tamiz_sofi: [  -1  -45  -54  -33  141  -61  -51   20  -65  -50  -34  127  -53 -157
    4 -161  -10    5  -48  110  -81  -32  129    6   -5   26  100  -39
   35  -31    1   12]
niz_kezu: [  20 -100 -255 -135   52 -190  117 -223  -24  -32   23  108  123  -54
   91  -24 -168  -97  -84   81 -168   56   65   -1  -76   10  236   96
 -105   61    6  213]
favig_lovov: [-130 -343  180 -173  -50   80  103 -493 -233  342 -168 -177  -15   67
 -178   14  -57  152  135 -146  -75  295  -32  129  296  157   66  250
 -116   39  230  -58]
mup_zelok: [ -12  -37 -117  -78 -157  -23   80  -90   48   19   47  -93  -13   67
   45  -35   83 -111   99    5   36  108 -110  -21  141   78 -148   44
   49   45   19   74]
mup_zelok: [ -88  -59  169  -31 -150   40  -40  -51 -115  138 -302 -285   96  155
 -142   93  -70   30   76   79  262  282 -264  101  239  178 -203 -112
   65   10  206 -116]
tamiz_sofi: [  13 -218    4  -59  -40  116 -125  108   86  131  172 -143  -77  -88
 -134 -106   95  -81   97   40  131  243   19  -91   33  -26 -109 -243
   -9   20   51  -54]
niz_kezu: [  32    0  -50   -2 -239  -11   54   41  -35   13  -93  -44   78  -30
  -38  -23  117 -268  -48   -7   42   71  -33  -24   37   30 -172 -138
  -17  132    5   46]
mup_zelok: [ 191    1  171  332 -148   44  182 -151 -136  214    0 -107 -106  185
  115  153  146  -99  128 -367  -98  220  -90 -232  239  283  249    4
   11   97  121   54]
zun_sen: [ 181  -56  244  359  101  109   52  -19  -28  259  168  -16 -178   54
  125  130  214  116  197 -431    2  168  -37 -283  162  197  302 -103
   84  -63   80  -38]
zun_sen: [ -26 -128  113   34 -209  161 -122    4   40  253  -94 -247   75  150
  -79   40   64  -26  182  -10  291  346 -260   20  142  199 -233 -118
   35   52  185  -89]
favig_lovov: [   6   58   -8   13   72  -44   32   94   64  -57   59   30   17  -32
   76   60   84   33    5  -74   99  -53  -66  -54   -2  -35  -25 -107
  106  -91  -53    2]
tamiz_sofi: [ -13 -312  -59 -212  -20  -85  167  -52 -187   57    6  -35    5  -99
 -104  -52  149 -149  -83 -189  -18  244  270 -218   30   39  209 -194
  -39   92   27  143]
zun_sen: [ -99  -15   61 -199  127  -31  179  136 -100 -201   22   47  -40  -54
   49  -17  312    1 -135 -268   17 -128   84  -49    6  -15   39  -66
  196 -137 -102  -24]
tamiz_sofi: [ -65 -163   63 -121  -72   35   25  128   -4   96  -49 -178  113   55
  -25   74  231  -44   56 -179  355  293 -161 -104   90  139 -127 -296
  163  -45   89  -19]
tamiz_sofi: [ 281   77  348  503 -322  216  124  186  -50  248   84 -156  -75  100
    3  254  391 -300   52 -557   47  158  -89 -328   98  100   26 -345
  -25  158   27  -77]
zun_sen: [  98  -45   71  173   32   87   -4 -116  -69  137   56  141  -98  -38
   47  -64   51    5   27 -157 -234  -28  154  -50  -34   81  234  154
 -105   67   18   12]
niz_kezu: [ 275  299   85  432   16   75   13  196   -9 -169  140  157 -144   -5
  184  -27   59 -267 -175  -89 -387 -242   46  -67 -159   29  290    5
  -50   66  -89  -29]
favig_lovov: [-127  -87 -315 -304  102 -158   -5  -88   82 -104   20  177   89 -143
   90 -184  -13   33    3  189   26  -62   51   88  -57  -21  -83  108
   68  -56  -60  144]
mup_zelok: [ 122 -187  177  138  182  236 -285  346   79   85  293 -131 -129   -3
 -177  -15  -92   42  -39   15   33  220  219 -192 -286  -95  316 -315
 -147    5   43 -136]
zun_sen: [  -2  178   -4   21   64  -46 -100  378  113 -208   24    9   52  -35
  -57   99  -49   40 -117  114  205 -171   68  -74 -209 -233 -111 -273
   46  -61 -145  -41]
favig_lovov: [ 101  281 -141  231  278   19 -322  247  281 -177  180  305   11  -64
  191  -84 -264  153  -48  325  -99 -336   32  100 -409 -129  134  110
  -45  -94 -129  -20]
favig_lovov: [  17  -97  -40  -18  -65   14  -28 -102  -38   75    6  -34  -49  -18
  -90  -76  -91  -48   26   97  -96   85  102   -4   27   -5   27   50
 -117   97   40   30]
tamiz_sofi: [-188  207 -123 -170  118 -205   13  -63   29 -175 -290  166  164 -108
  147  -43  -15  161    2  216  183 -253 -282  287  139   30 -339  100
  268 -206  -31  -22]
favig_lovov: [ -92  103 -137 -179   57 -168  127   52   50 -186  -69  126  250  -19
  113  142   15   12 -157  -63  122 -180  -56   49 -176 -117  -41  -23
   67  -77 -121  102]
mup_zelok: [  69  -65  108  125   11   94  -36   92  -35   94   58  -30  -79   58
   -2   13   99   20   48 -159   24  119   87 -158  -17  101  155  -80
    4   25   38  -16]
mup_zelok: [-161 -152 -229 -415  140 -175  106  -62  -38 -187   83  126  -53 -215
 -105 -162   -1   66  -97  105  -85 -158  348  -10  -52 -250  -15   59
  -15  -42 -159  119]
mup_zelok: [ -18  111  -51  -19   83 -120  157 -104   -3 -100  -11   74   45   69
  171  103    3   79  -14 -108  -41 -119  -96   13   36   37   93  143
   91  -88  -43   75]
niz_kezu: [ -35   35    6  -37 -175   41   24   22  -30  -26  -89  -89    2   88
  -28  -31   80 -103    6   16   39   27  -58   39   71   68 -173   34
   31   64   17  -14]
favig_lovov: [ -55  199  -83  -21  101  -40 -228  260  135 -222   -2   79  -65 -122
 -104 -110 -192  125  -43  415   73 -282  115   98 -134 -263 -241  -59
   12  -65 -139  -85]
tamiz_sofi: [ -63 -233  -98 -227  -13  -52  -44  -12 -138   -9  -71  -65  -18  -48
 -214 -142 -141  -46  -82  191  -34  175  307  -59  -53  -31  105  -66
 -131  122   42   77]
tamiz_sofi: [ -50   64  199  111  111   95  -62  -48  -10  113 -112   66   27   38
   69   70   57  239   85 -140   84  -77 -156  119   49  103  -23  121
   93 -128   58 -137]
tamiz_sofi: [ 173  -99  206  273   32  102   69   -5  -75  206  182  -47 -142  124
  -26  194   39   94   66 -389  -94  139  237 -339  -51   24  429  -50
 -142   77   16   36]
niz_kezu: [ -28  -44  113  -33    8  -15  126  -66  -77   46  -39  -65   40   30
  -35  146   48   47  -23 -196   42   33  -27  -33   60  -24   48  -39
    6  -33   14  -17]
mup_zelok: [-197 -119  -71 -395  -47 -129  214  -96 -156 -152  -95 -111 -102  -59
 -115 -124  173  -17  -13    6   38    1   84   20  284  -28 -222   18
  160  -51  -39   27]
mup_zelok: [ -30 -219  151   -3 -236  118 -125  -48  -93  308 -227 -244   95  -15
 -259    1  -14 -102   92   75  236  373 -123   44  171  101 -243 -245
  -77  127  212 -109]
tamiz_sofi: [ -49   65  188  123   39  128  -95 -139  -43  137 -149   37   -7  118
   14   38  -76  246   95  -38  -28  -73  -86  166   35  113    4  284
  -22  -39   84 -126]
favig_lovov: [  26  284   22  202   46  102 -205  -72   88  -99  -43   46 -123  110
  101 -144 -267   90   55  375 -241 -225 -208  325   28   80  -80  392
  -14  -40   45 -148]
niz_kezu: [  16 -208   11    1  188   62 -107  -47   66  188  120   57   47  -84
   64  -37   28   99   84  -84   66  189  -56  -22  -57  102  180  -71
   15  -85   96  -12]
favig_lovov: [  60  151   67  120   -8  -24   56  259   -9 -124   32   59  -71  -43
    8   68  180  -31  -63 -154   60 -167  137 -182  -47 -103  -24 -192
   83  -15 -140   -5]
tamiz_sofi: [ -75  162 -208 -156   -9 -198   50 -116  -30 -252 -171   31  100   35
   25  -40 -302  -49 -142  364 -132 -163  -52  214  -19  -61  -55  196
  -35   20  -31   84]
zun_sen: [  55  -12  248  198   74  322 -244  184  151  127  277 -108 -165  177
 -120   92  -86  250  101  -89    2   -9  131  -69 -234 -128  127   84
 -165   -8  -17 -182]
zun_sen: [ 144 -237   88  113   82  125   65   97  104  214  385  -38  -24    9
   83  154  269  -25   80 -493   83  254   56 -347 -121   24  321 -252
  -15  -24   -2   54]
favig_lovov: [  80  308 -186  143  261  -34 -152  290  299 -284  253  291   15  -36
  315  -47  -35   75  -60  132  -43 -356  -59   30 -339  -87   91   66
  115 -162 -189   31]
tamiz_sofi: [  -1 -156   10  -84  -52  -22   83  -25  -52   76   64  -68  -17  -36
 -147   72   18  -12  -11 -121   24   94  204 -161  -13 -130   57 -117
 -108   73  -32   60]
favig_lovov: [ -25 -205   98  -66  -65  114 -112   -3  -55  136   36 -197 -114   16
 -296  -34 -135   51   47  106   15  187  208  -58   15 -109   -7  -69
 -178  102   62  -70]
niz_kezu: [-246   55   23 -274 -244  -78  124 -310 -259  -60 -496 -111   51  101
 -158  -81  -87   23  -20  211  -28  -80  -90  338  317   94 -384  344
   27   70   86  -50]
favig_lovov: [ 227  -14  180  309   31   94  258 -140  -40  137  317   24 -204   26
  189  128  288 -109   61 -557 -302   18  -18 -234  126   91  369   46
   -3  -11  -16   18]
niz_kezu: [-208 -124 -309 -506  219 -226   47  -79  -15 -288   44  131    7 -199
 -103 -194 -193  100 -165  316 -119 -191  313  117 -131 -279   14  132
  -43  -70 -147  122]
niz_kezu: [ -68   29   99  -40  -93   40   19  -74  -40   21  -84 -121  -12   97
 -135   90  -96   89   16   25   17  -38   -2   76   58  -91 -127  104
  -73   28    5  -67]
mup_zelok: [   2   39  -33   62  160  -62 -244  148   70  -15  -73   -2   19  -66
  -59  -37 -262  152   36  352  172   50  -25   23  -41  -29  -17 -183
   30  -71   52  -50]
mup_zelok: [-193  135 -144 -266    0 -158   80  -53   22 -231 -163  -46   24   23
   79  -84   24   59   38  226  141 -120 -257  212  244   47 -367  116
  267 -153  -21  -10]
niz_kezu: [  47   88 -239  -34  -19  -74   23  -23   95 -159  149  164  -73 -142
   96 -189   11 -176  -46  165 -230 -199   78   48  -53  -98  -60  118
  -27   41 -125   95]
mup_zelok: [  67  124  -62   43  197  -95   29  205   43 -239  187   92 -108   -6
   56   43  -71   73 -111    4  -96 -190  232 -174 -184 -166  254  -56
    7  -62 -161   66]
tamiz_sofi: [ -57  111 -117 -109  124 -145  -33  324   49 -253  -91   57  137  -42
  115  -12   83  -27 -117  102  269  -40  -89  -35  -96   41  -69 -281
  249 -132  -57   35]
mup_zelok: [  31 -157  192  129 -108   34  106 -423 -213  352 -226 -129  -14   29
  -11   25   24  -22  169 -145  -69  301 -259   85  425  316   35   91
    6   40  270  -57]
niz_kezu: [ -21  -34 -186 -113   86  -74 -222  418  259  -65   46   61  372 -126
   -2  109  -67  -47 -129  157  461   85  -58  -69 -430 -182 -108 -501
   16  -49  -69   62]
favig_lovov: [ 139  -87   84  205  -26   13   -7  134   27  200    4  -76  170   57
   86  205  105  -91   38 -251  263  324 -166 -232  -42  176  171 -381
   49   15  114   47]
zun_sen: [ -70  114 -227 -174  -68 -205   26  -31  -13 -209 -179   64  126 -132
  -42  -88 -181 -152 -148  362  -37 -153  -17  175   -6 -136 -218   -9
  -20   43  -62   75]
tamiz_sofi: [  -3 -147   21  -39  129  159 -157   -3   80   64  209    5  -96  -30
  -51 -127  -62   75   28   59 -119   43   95   55 -135  -43  126  102
 -105  -21   23  -74]
favig_lovov: [ 243  211   43  366   75   47   -1  227  107  -98  315  146 -215  -75
  113   26   93  -88  -34 -141 -222 -237  169 -228 -140 -147  206  -95
  -38    9 -173    3]
zun_sen: [ -48 -232 -173 -198 -162  -62   48 -207   -9  151  -28  -68  120  -19
  -85  -30  -54 -107   54   57   53  235   30  -16   40   17  -69    1
 -118  133   68  141]
zun_sen: [ -90 -193  100 -169   30   92   59 -114  -58   77   68 -135  -67   57
  -88   -2   71   85   44 -141   -9  126   18   18   86   18   38   81
   -6  -40   55  -59]
zun_sen: [ 127   -2  -14  166 -116   48   22  -62   -6   82   81  -23  -90   60
   50  -34   24 -138   60  -47 -144   90   12  -91   51  108  101   51
  -66  112   37   53]
zun_sen: [ -63 -120  -92 -172   45   42   15  -83   76   17  116   88  102  -41
   56  -41   59  -13  -39  -83  -50  -20    2   89 -155  -37   32  127
  -51  -18  -29   39]
niz_kezu: [ -30 -219   22 -105 -102  220 -237   66   95  117  198 -233 -119  107
 -318  -70 -224   58   67  216    2  186  248  -28 -170 -184  -34   33
 -283  149   28  -69]
mup_zelok: [ -66 -245  -43 -195   66   36   44   48   52   86  162   12   27  -72
   34  -37  288   21   64 -254  173  157   47 -136  -25   40   13 -135
  106  -71  -12   48]
zun_sen: [  -1 -102  185    8  182   26  151   -6 -194   13   10   40 -118   32
   70   25  235  116  -27 -387  -72   40  136 -156   71  165  340   11
  124  -96   25  -15]
niz_kezu: [ 147  165 -141  160  329 -104   65    1   79 -225  326  278 -241  -87
  286 -116  -17   66  -27  -18 -382 -290  151 -103  -81  -27  405  199
   65 -127 -152   97]
zun_sen: [-203 -284   34 -369  -60  -69   87 -299 -247   80 -235 -226  -25  -13
 -313  -67 -163   78    3  158    2  211  109  121  266  -24  -95   73
  -82   48  133  -24]
niz_kezu: [ -60  110 -147  -91  -29   51 -292  219  184 -167   60   58  -34 -139
 -192 -191 -229   -1  -64  499   -6 -247  172  171 -242 -331 -323   11
 -144   54 -139  -79]
[  30   64  -33   58   -3   50 -108  115   27  -59   24  118  -69  -97
   -8 -151   33  -60  -36  109  -91 -133  121   28  -93  -41  -51   17
  -24   38  -60  -27] -> tamiz_sofi
[  65  229  -98  144 -267   30  -80  -66   40  -77  -49  -21  -83  146
  -82  -50 -290  -96    1  331 -237 -183  103  103  -59 -107 -144  303
 -236  224  -57   34] -> tamiz_sofi
[ -23 -122   76  -25 -132  -26   80 -163 -171  154 -192 -102   13    1
 -117   19   15  -41   42  -52   33  177    5  -21  204   98  -41  -42
  -28   84  110    8] -> tamiz_sofi
[ -76 -207  -64 -173   44  207 -287  -46  164   89  226  -47  -78  -56
 -208 -207 -229   88   51  312 -112   35  152  183 -206 -196  -73  186
 -250   50   12  -98] -> niz_kezu
[ -46  -33  -39  -85   47   34   11 -197   44    9   91   -3  -39   41
   22  -38 -106   77   39   55 -154  -46  -44  140   12  -28   27  269
  -67  -27   10  -11] -> zun_sen
[ -91  137 -146  -14   64  -94 -147 -141  105   -4 -196   73  153  110
  146  -15 -273  216  120  326  126  -35 -267  234   25  148 -124  247
   77  -79   85   27] -> mup_zelok
[ 244   49   31  298 -166   41  144   47   33   71  274  -29 -152   56
   30  138  117 -196   29 -289 -173   14  169 -335  -30  -81  195  -95
 -141  161  -95  107] -> tamiz_sofi
[-173  -81   36 -285   49 -124  181 -204 -179  -88 -100 -138  -83  102
 -198   98 -179  244  -27   12  -46  -46  216    1  134 -154   52  191
  -60  -23  -31   28] -> niz_kezu
[  30  234  -63   78  125  -16 -194  336  182 -235   76   94   35  -76
   16   -7 -146   18 -122  270   63 -248    2   59 -263 -218  -88 -144
   13  -75 -135  -66] -> mup_zelok
[ 329  481   74  648   27   90 -168  395  207 -129  163  178  -94   38
  294   58   41 -146  -18    5 -101 -266 -164 -110 -183   53  103 -135
   75  -14 -101  -67] -> zun_sen
[ -82 -104   80 -104   28   34  -60   -9  -85   40 -103  -83    6   26
 -145   -7  -88  103  -15   62   60   84   78   40    1   -6    9   -7
  -42    3   60  -58] -> niz_kezu
[-341  -63 -136 -482  146 -182 -125   77   23 -159 -304  -82  197  -62
 -126  -65 -145  275    8  404  471   32 -151  232   87  -49 -406 -121
  238 -208   37  -53] -> mup_zelok
[  11   10  187  121 -231  -26   69  -54 -228  132 -336 -260  -20  177
 -138  119  -24  -27   83  -18  162  253  -95  -87  328  210  -93 -133
   49  103  169  -34] -> mup_zelok
[-222  -61 -104 -362  -65  -67  -60 -246 -111 -108 -218 -103   -7   -5
 -312 -142 -418  103  -80  498 -146  -99  166  321   38 -215 -215  313
 -212   86   14  -34] -> zun_sen
